Here is a tiny trained network, its code and every weight. The questions are about switching its units off for an input and a class, where a switched-off unit gives its printed mean instead of its output.

import numpy as np


def w(rows, s, z=0):
    codes = np.array(rows[::2]) - 128.0
    scale = np.full(codes.shape[1], s)
    scale[-1] = z or s
    return codes * scale


def f(y):
    return y / 2 * (1 + np.tanh(0.7978845608 * (y + 0.044715 * y**3)))


def log_softmax(a):
    a = a - a.max(-1, keepdims=True)
    return a - np.log(np.exp(a).sum(-1, keepdims=True))


def net(x, mask):
    res = np.array(x, float).reshape(1, 4) / 4 @ E
    y = f(res @ A[0][:, :-1].T + A[0][:, -1])
    res = res + np.where(mask, y, B[0][:, -1]) @ B[0][:, :-1]
    return log_softmax(res[-1] @ U[:, :-1].T + U[:, -1])


A, B = {}, {}
E = w([
[27,164,97,102,229,197],'x0',
[136,109,225,32,182,66],'x1',
[197,186,157,37,79,243],'x2',
[82,2,69,44,79,143],'x3',
],0.0072)
A[0] = w([
[121,71,124,192,176,28,119],'neuron 1',
[114,53,94,86,116,141,123],'neuron 2',
[100,48,97,92,116,155,105],'neuron 3',
[155,197,150,174,165,115,46],'neuron 4',
[109,62,113,81,94,177,86],'neuron 5',
[192,87,175,156,58,113,62],'neuron 6',
[158,169,135,160,167,121,22],'neuron 7',
[99,57,83,67,98,124,136],'neuron 8',
[116,127,157,116,110,137,2],'neuron 9',
[196,97,144,147,74,92,62],'neuron 10',
[196,163,152,63,83,220,46],'neuron 11',
[110,74,103,98,104,138,48],'neuron 12',
[105,58,117,94,101,142,69],'neuron 13',
[117,89,88,90,107,125,41],'neuron 14',
[136,137,55,202,73,161,68],'neuron 15',
[91,84,117,190,154,53,50],'neuron 16',
[194,100,143,137,61,62,115],'neuron 17',
[116,119,206,60,141,71,59],'neuron 18',
[184,119,140,137,53,80,88],'neuron 19',
[129,113,69,202,85,188,58],'neuron 20',
[85,80,106,91,86,122,96],'neuron 21',
[73,94,114,166,176,42,86],'neuron 22',
[164,218,179,192,209,125,80],'neuron 23',
[189,155,153,62,108,210,29],'neuron 24',
[82,118,89,175,138,46,39],'neuron 25',
[87,51,98,99,108,116,76],'neuron 26',
[184,101,150,149,63,93,56],'neuron 27',
[79,169,57,189,78,193,72],'neuron 28',
[102,120,186,65,180,108,65],'neuron 29',
[143,107,198,64,175,67,73],'neuron 30',
[169,216,172,190,150,105,74],'neuron 31',
[42,146,101,92,254,214,27],'neuron 32',
[120,134,71,203,55,173,71],'neuron 33',
],0.0092,0.0058)
B[0] = w([
[131,153,147,60,64,206,239],'neuron 1',
[147,186,178,173,111,93,199],'neuron 2',
[145,168,194,182,114,91,196],'neuron 3',
[163,134,232,178,126,118,182],'neuron 4',
[143,165,187,165,110,124,194],'neuron 5',
[72,86,121,157,164,147,194],'neuron 6',
[154,97,200,159,133,134,138],'neuron 7',
[142,192,182,177,108,83,224],'neuron 8',
[188,2,244,164,168,171,104],'neuron 9',
[58,67,104,184,178,150,185],'neuron 10',
[126,117,190,86,72,219,232],'neuron 11',
[177,146,197,185,137,128,149],'neuron 12',
[162,150,172,169,129,113,169],'neuron 13',
[164,130,189,172,132,128,142],'neuron 14',
[203,60,120,63,188,86,208],'neuron 15',
[155,113,157,92,65,225,193],'neuron 16',
[33,95,77,168,171,133,226],'neuron 17',
[209,69,83,80,183,92,189],'neuron 18',
[47,96,111,161,178,150,200],'neuron 19',
[166,86,146,83,168,98,195],'neuron 20',
[141,171,180,155,124,112,174],'neuron 21',
[132,126,156,86,69,210,207],'neuron 22',
[162,182,221,201,103,89,254],'neuron 23',
[134,102,181,85,61,210,206],'neuron 24',
[148,88,172,96,97,204,180],'neuron 25',
[155,161,195,163,113,119,179],'neuron 26',
[64,81,127,171,176,150,183],'neuron 27',
[171,50,125,78,179,83,217],'neuron 28',
[150,52,117,103,180,105,182],'neuron 29',
[195,67,101,58,177,77,202],'neuron 30',
[158,164,200,181,112,92,232],'neuron 31',
[3,39,109,201,206,159,246],'neuron 32',
[170,76,134,69,169,92,211],'neuron 33',
],0.0094,0.0061)
U = w([
[151,137,144,73,47,252,112],'0',
[178,193,169,218,114,59,121],'1',
[26,96,108,187,206,146,115],'2',
[216,89,112,40,194,45,120],'3',
[92,238,42,91,70,68,252],'4',
[145,167,82,128,117,113,96],'5',
[150,176,66,135,114,119,88],'6',
],0.013,0.021)

Each question gives the input, the list of numbers given to net, and the class t.
The units are the neurons (one row each of A and B). Each row of codes is followed by its name. A weight is (code - 128) times the scale printed after its matrix; where a second scale follows, it is the last column's (A, B and U).
mask holds one flag per neuron, in row order. A switched-off neuron (its flag False) gives its mean, the last column of its row in B, instead of its output. The means were averaged over made-up inputs and are rounded, as every weight is.
A unit's drop is (log p(t) with every unit on - log p(t) with that unit switched off) / (log p(t) with every unit on - log p(t) with every unit switched off).
The circuit of an input: a set's keep is (log p(t) with only the set's units on - log p(t) with every unit switched off) / (log p(t) with every unit on - log p(t) with every unit switched off). Starting from the 12 units with the biggest drops (on a tie, the unit counted first), units are removed one at a time, each time the one whose removal leaves the highest keep (on an exact tie, the one counted first), for as long as the keep stays at least 0.8.
circuit, biggest first: the units of the circuit, biggest drop first
k most important neurons: the k neurons with the biggest drops, biggest first
drop when u is switched off: that unit's drop, to one decimal
input [4,3,2,-1], class 2: most important neuron : (neuron 32)
input [6,-6,-7,7], class 0: 2 most important neurons : (neuron 22; neuron 16)
input [-4,-8,0,-6], class 3: circuit, biggest first : (neuron 15; neuron 33)
input [-8,-5,-6,5], class 2: 4 most important neurons : (neuron 17; neuron 10; neuron 19; neuron 27)
input [-6,2,-5,3], class 2: 2 most important neurons : (neuron 17; neuron 10)
input [-7,-7,-8,-8], class 0: 4 most important neurons : (neuron 1; neuron 16; neuron 25; neuron 22)
input [-1,-8,0,-7], class 3: 4 most important neurons : (neuron 15; neuron 28; neuron 33; neuron 20)
input [6,8,-3,-7], class 3: 2 most important neurons : (neuron 30; neuron 29)
input [2,-6,-4,6], class 1: 2 most important neurons : (neuron 8; neuron 3)
input [8,-3,-8,3], class 0: 2 most important neurons : (neuron 22; neuron 16)
input [0,-7,-6,-3], class 3: 3 most important neurons : (neuron 15; neuron 28; neuron 33)
input [-8,1,2,-7], class 2: drop when neuron 19 is switched off : 0.3
input [4,-8,6,4], class 3: drop when neuron 28 is switched off : 0.2
input [6,-3,5,-7], class 1: circuit, biggest first : (neuron 23)
input [-7,-6,0,2], class 2: drop when neuron 17 is switched off : 0.1
